Each row has a hidden value; after the row comes its group, the name of the range that the value falls in. Each part has its own.
85, 3, 97, 284, -289, 339, 192, 114, 18, -79, -180, 92, 78, 188, 251, 167, 69, 147, -139, 266, 55, 163, -50, -12, -71, 8, -65, 35, 91, 90, -22, -61, 84, -210, 88, -145, 32, 189, 104, -75, -111, 132, 183	gote
92, -259, 153, 81, -121, 551, 81, 22, 5, 290, -172, -31, 20, -57, -65, -317, -2, -100, -10, -188, -301, 212, -113, -98, 153, -97, 426, -163, -251, 0, -143, 17, 60, -99, -100, 133, -41, 161, -21, -143, 137, 237, -89	zubi
110, -112, 137, 192, -265, 465, 141, 83, -46, 154, -67, -23, -92, 137, 102, -136, 83, 39, -7, 23, -277, 214, -171, -196, 29, -30, 143, -44, -86, 85, -11, 37, 42, -184, -48, 139, 74, 64, 9, -33, 59, 129, 98	visov
87, -59, 69, 171, -297, 332, 67, 91, -8, 178, 3, -128, -179, 246, 96, -190, 115, 20, -137, 165, -152, 182, -161, -32, -116, 13, 96, -115, -75, 131, 17, -1, 10, -19, -25, 78, 53, 5, 154, -135, 22, 240, 204	Bef
-235, 41, -154, -75, 55, -126, -120, -6, 265, -92, 145, 150, -1, 0, 67, 246, 155, -164, 297, -227, 200, 22, 227, 19, -34, 127, -14, 177, -95, -315, -64, 163, -220, 198, 106, -144, -180, -344, -49, 180, -76, -210, 37	Bef
-89, -2, -53, -37, 40, -247, 146, 34, 359, -118, 285, 140, 60, 85, 175, 126, 62, -283, 84, 67, 132, -87, 84, 3, 17, -12, 85, 56, -148, -220, 134, 129, -35, 10, 257, -211, -98, 64, 35, 223, -338, -116, -57	Bef
157, 154, -312, -149, -217, -589, 50, 334, 138, -102, 325, 59, 1, -186, 111, -325, 117, 199, 138, 126, -123, -168, -289, -167, 328, -22, 193, 93, -17, 28, -28, 372, 126, -126, 167, 39, 122, 197, 215, 261, -157, -148, -78	bal
-132, 125, -38, -19, 71, -176, 188, 83, 279, -167, 300, 55, 51, 155, 241, 124, 14, -167, 205, 94, 97, -64, 61, -17, 1, 7, 24, 99, -181, -147, 117, 24, -20, -26, 208, -176, -50, 150, -43, 98, -274, -184, -84	visov
67, -467, 256, -59, 153, 519, 143, -94, -11, 88, -385, 1, 241, -183, -184, -204, -466, -202, 70, -65, -294, 15, -65, 164, 135, -325, 381, -189, -232, -88, -145, -186, 149, 87, -108, -158, -288, 122, -247, -116, -21, 118, -244	Medu
-235, 77, -104, -18, 51, -100, -9, 2, 252, -211, 116, 247, 156, -30, 147, 352, 130, -91, 341, -269, 214, 8, 243, -87, 37, 108, -88, 259, -81, -336, -40, 143, -211, 1, 140, -124, -142, -221, -120, 269, -125, -298, -45	gote
86, -339, 217, -93, -61, 439, 95, 78, -183, 194, -120, -150, 57, 136, -128, -291, -356, -126, 170, 84, -355, 80, -199, 132, 3, -203, 341, -197, -232, 13, -206, -146, 201, 119, -111, 52, -253, 139, -101, -336, 145, 138, -17	vero
-12, 179, -269, -233, -157, -589, 9, 251, 149, 26, 677, -139, -90, 78, 75, -460, 162, -9, 240, -109, -171, -156, -226, -207, 145, 37, 148, 12, -321, -56, 109, 297, -99, -6, 102, 359, 98, 33, 165, 202, -108, -133, -112	vero
-68, 111, -52, 114, -188, 183, -30, 170, -115, 26, -23, -25, -246, 230, 129, 74, 85, 167, 245, 129, -43, 160, -118, -18, -87, 165, 4, 154, 103, 11, -201, 112, 25, 28, 38, -102, -10, -55, 21, -111, 203, -97, 300	visov
22, 108, -8, 222, -253, 277, 71, 174, -22, 18, -100, -11, -115, 225, 215, 70, 139, 181, -15, 236, 45, 197, -80, 33, -87, 112, 15, 51, 77, 110, -125, 0, 73, -71, 62, -141, 42, 156, 125, -202, 49, 107, 251	punim
-125, 148, -160, -225, 12, -473, 70, 152, 234, -1, 722, -156, -112, 233, 123, -272, 86, -221, 309, -82, -112, -139, -88, -116, 3, 19, 97, -1, -406, -136, 198, 154, -137, 106, 131, 233, -2, -5, 27, 135, -201, -177, -121	vero
80, -335, 219, -81, -97, 408, 101, 83, -240, 182, -70, -129, 39, 182, -125, -274, -346, -96, 211, 39, -383, 74, -233, 75, -7, -180, 287, -158, -213, -8, -199, -97, 168, 69, -100, 129, -233, 116, -118, -264, 172, 90, 19	vero
-52, -38, -64, 88, -53, 99, -50, 58, 2, -13, -52, 12, -314, 168, 72, 142, 14, 19, 150, 159, -39, 80, -67, 92, -150, 75, -53, 106, 142, -36, -59, 120, -39, 218, 64, -261, -78, -253, -59, 76, 7, -97, 301	Medu
-34, -343, 197, -40, 117, 348, 156, -76, 18, -108, -509, 162, 621, -286, -146, -66, -486, -59, -11, -106, 67, -70, 62, 255, 199, -248, 319, -84, -164, -210, -301, -199, 153, -100, 20, -270, -339, 370, -101, -120, -34, 107, -319	zubi
85, -308, 213, 126, -248, 500, 118, -115, 83, 173, -40, -31, 159, 38, -31, -245, 40, -151, -180, -264, -270, 153, -30, -214, -12, -157, 86, -185, -317, -33, 170, -62, -184, -136, -146, 378, -6, -202, -4, 124, -100, 267, -98	sib
-53, 63, -75, 85, -166, 142, -69, 142, -106, 46, -17, -58, -321, 203, 79, 18, 61, 141, 221, 136, -92, 130, -148, 6, -105, 136, -2, 125, 111, 21, -156, 137, -6, 118, 11, -106, -14, -170, 12, -50, 178, -90, 314	bal
-240, -191, 127, -115, 45, 44, 48, -101, -284, -239, -355, -29, 637, -59, -253, -238, -699, 181, 73, -164, 144, -270, -74, 309, -13, -134, -8, 16, -142, -263, -316, -208, -61, -73, -10, -31, -330, 178, -44, -28, 157, -28, -203	vero
114, -144, 165, 232, -243, 437, 202, 74, 15, 27, -152, 137, 29, 142, 174, 133, 53, -5, -29, 136, -123, 194, -72, -122, 7, -44, 72, 17, 28, 17, -24, 19, 100, -211, 63, -68, -11, 119, -5, 7, -65, 82, 137	gote
342, 70, -426, -204, -520, -821, -58, 453, 21, -353, 30, 298, 447, -429, 61, -152, 50, 533, -9, 275, 95, -271, -271, -43, 405, -90, -9, 164, 285, 37, -234, 405, 228, -171, 179, -10, -22, 88, 430, 328, -221, -107, 7	sib
-452, 34, 170, 227, -1, -35, 213, -113, -537, 33, -124, -88, -22, 383, -201, -524, -567, 191, -17, -133, 62, -270, -523, 3, -49, 271, 210, 208, 68, -340, -339, 312, -52, -598, 357, -65, 66, 734, 118, 298, 591, -142, 161	punim
-161, 354, -176, -51, 69, -321, 152, 181, 346, -152, 439, -106, 37, 152, 304, -68, 127, -42, 158, 101, 185, -66, 62, 40, 14, 67, 48, 46, -304, -24, 128, -46, -48, 8, 179, -103, 62, 314, 75, -95, -282, -89, -170	gote
138, -426, 201, 33, -234, 490, 54, -53, -24, 277, -60, 36, 35, -24, -134, -267, 4, -195, 19, -296, -429, 170, -129, -258, 103, -153, 276, -142, -239, -95, -6, 118, -60, -93, -132, 349, -86, -221, -61, 143, 75, 158, -31	sib
18, 260, -335, -140, -136, -535, 17, 333, 169, -36, 370, 42, 6, -149, 129, -323, 207, 166, 216, -45, -14, -102, -192, -156, 337, 98, 290, 120, -121, -44, -131, 369, 74, -153, 193, 53, 118, 344, 211, 132, -31, -141, -124	punim
-185, 8, -6, -24, 104, -132, 155, -39, 356, -190, 282, 205, 154, 40, 188, 258, 71, -279, 256, -190, 99, -56, 192, -151, 44, -5, -33, 163, -214, -322, 170, 103, -178, -66, 190, -83, -99, -104, -145, 352, -312, -268, -154	visov
67, 159, -307, -192, -113, -554, 12, 294, 146, -37, 390, -6, -92, -141, 72, -358, 107, 108, 237, 30, -151, -153, -258, -151, 289, 13, 242, 86, -104, -20, -36, 360, 70, -36, 143, 55, 95, 146, 144, 222, -90, -184, -99	bal
145, -265, 117, 148, -118, 344, 120, 13, 39, 93, -128, 33, -189, 97, 54, -11, -42, -99, -54, 171, -252, 120, -143, -18, -44, -122, 105, -69, 29, 44, 65, 51, 61, 48, 17, -137, -42, -89, -72, 97, -118, 94, 157	Medu
57, -300, 230, 155, -113, 565, 155, -152, 102, 137, -130, -25, 112, -33, -24, -211, -27, -143, -135, -275, -301, 143, -22, -202, 26, -184, 99, -153, -304, -27, 184, -93, -179, -132, -157, 257, 17, -163, -125, 160, -118, 202, -161	bal
207, -353, 252, 212, -296, 521, 214, -51, 100, 165, -131, 68, 96, 76, 54, -117, 44, -174, -280, 21, -253, 174, -92, -169, 7, -181, 153, -186, -146, 25, 149, -15, 14, -198, -25, 142, -4, -10, 58, 104, -177, 300, 21	Bef
219, 192, -362, -159, -307, -625, 30, 455, 54, -158, 209, 155, 115, -267, 132, -253, 119, 361, 195, 204, -66, -151, -314, -145, 427, 5, 231, 162, 112, 52, -218, 417, 264, -199, 200, -32, 89, 338, 277, 174, -75, -179, -39	visov
-321, -240, 83, -139, 114, 0, -43, -135, -295, -126, -364, 57, 436, -117, -353, -239, -642, 78, 200, -296, 115, -258, -110, 242, 65, -20, 167, 114, -50, -418, -443, 54, -63, -64, 68, -126, -353, 110, -63, 126, 344, -152, -115	sib
-192, 129, -116, 97, -98, 116, -98, 58, 64, -108, -103, 115, 48, 35, 115, 234, 145, 144, 195, -148, 223, 125, 148, 27, -52, 179, -93, 203, 31, -155, -194, 66, -164, 35, 42, -125, -83, -168, 8, 4, 85, -101, 131	punim
-172, -55, -89, -141, -37, -223, -63, 44, 90, -155, 304, 159, 6, 174, 62, 294, 25, -160, 443, -153, 41, -45, 104, -56, -100, 61, -157, 210, -62, -329, -16, 189, -189, 179, 115, 21, -240, -445, -128, 281, -91, -342, 129	vero
-197, 44, -124, -54, 86, -148, -17, 30, 300, -125, 155, 207, 50, -9, 128, 282, 132, -190, 295, -157, 201, 5, 206, 3, 35, 96, 49, 184, -91, -309, -56, 168, -126, 97, 182, -222, -167, -131, -65, 186, -142, -229, -14	zubi
80, -315, 171, -26, 61, 482, 80, 37, -116, 232, -234, -150, -128, 12, -138, -329, -321, -113, 128, 85, -386, 98, -227, 139, 65, -184, 426, -178, -162, 49, -191, -76, 201, 149, -102, -122, -166, 159, -153, -255, 151, 127, -26	Medu
-148, 259, -202, -105, 71, -364, 65, 142, 390, -80, 439, -115, -33, 125, 217, -110, 138, -145, 100, 102, 184, -82, 72, 109, -22, 56, 100, -14, -299, -60, 127, 5, -72, 151, 170, -132, -2, 159, 127, -65, -289, -32, -120	Bef
-143, -87, -43, -137, 9, -221, 19, 20, 196, -135, 343, 152, 16, 173, 90, 260, 13, -280, 363, -80, 28, -66, 110, -49, -81, 7, -83, 145, -122, -318, 76, 156, -143, 160, 154, -39, -230, -343, -115, 281, -203, -291, 61	vero
-121, 297, -144, -60, 47, -344, 182, 173, 316, -145, 468, -110, -12, 178, 284, -102, 78, -74, 153, 155, 95, -103, -10, 0, 11, 27, 43, 39, -281, -18, 177, -7, -27, -6, 185, -80, 73, 272, 67, -9, -300, -118, -146	visov
58, -531, 176, -167, 221, 365, 51, -53, -96, 87, -445, 85, 196, -298, -298, -204, -557, -183, 228, -98, -317, -50, -128, 216, 235, -301, 494, -110, -112, -187, -331, -17, 227, 158, -54, -278, -386, 116, -283, -44, 108, -18, -201	Medu
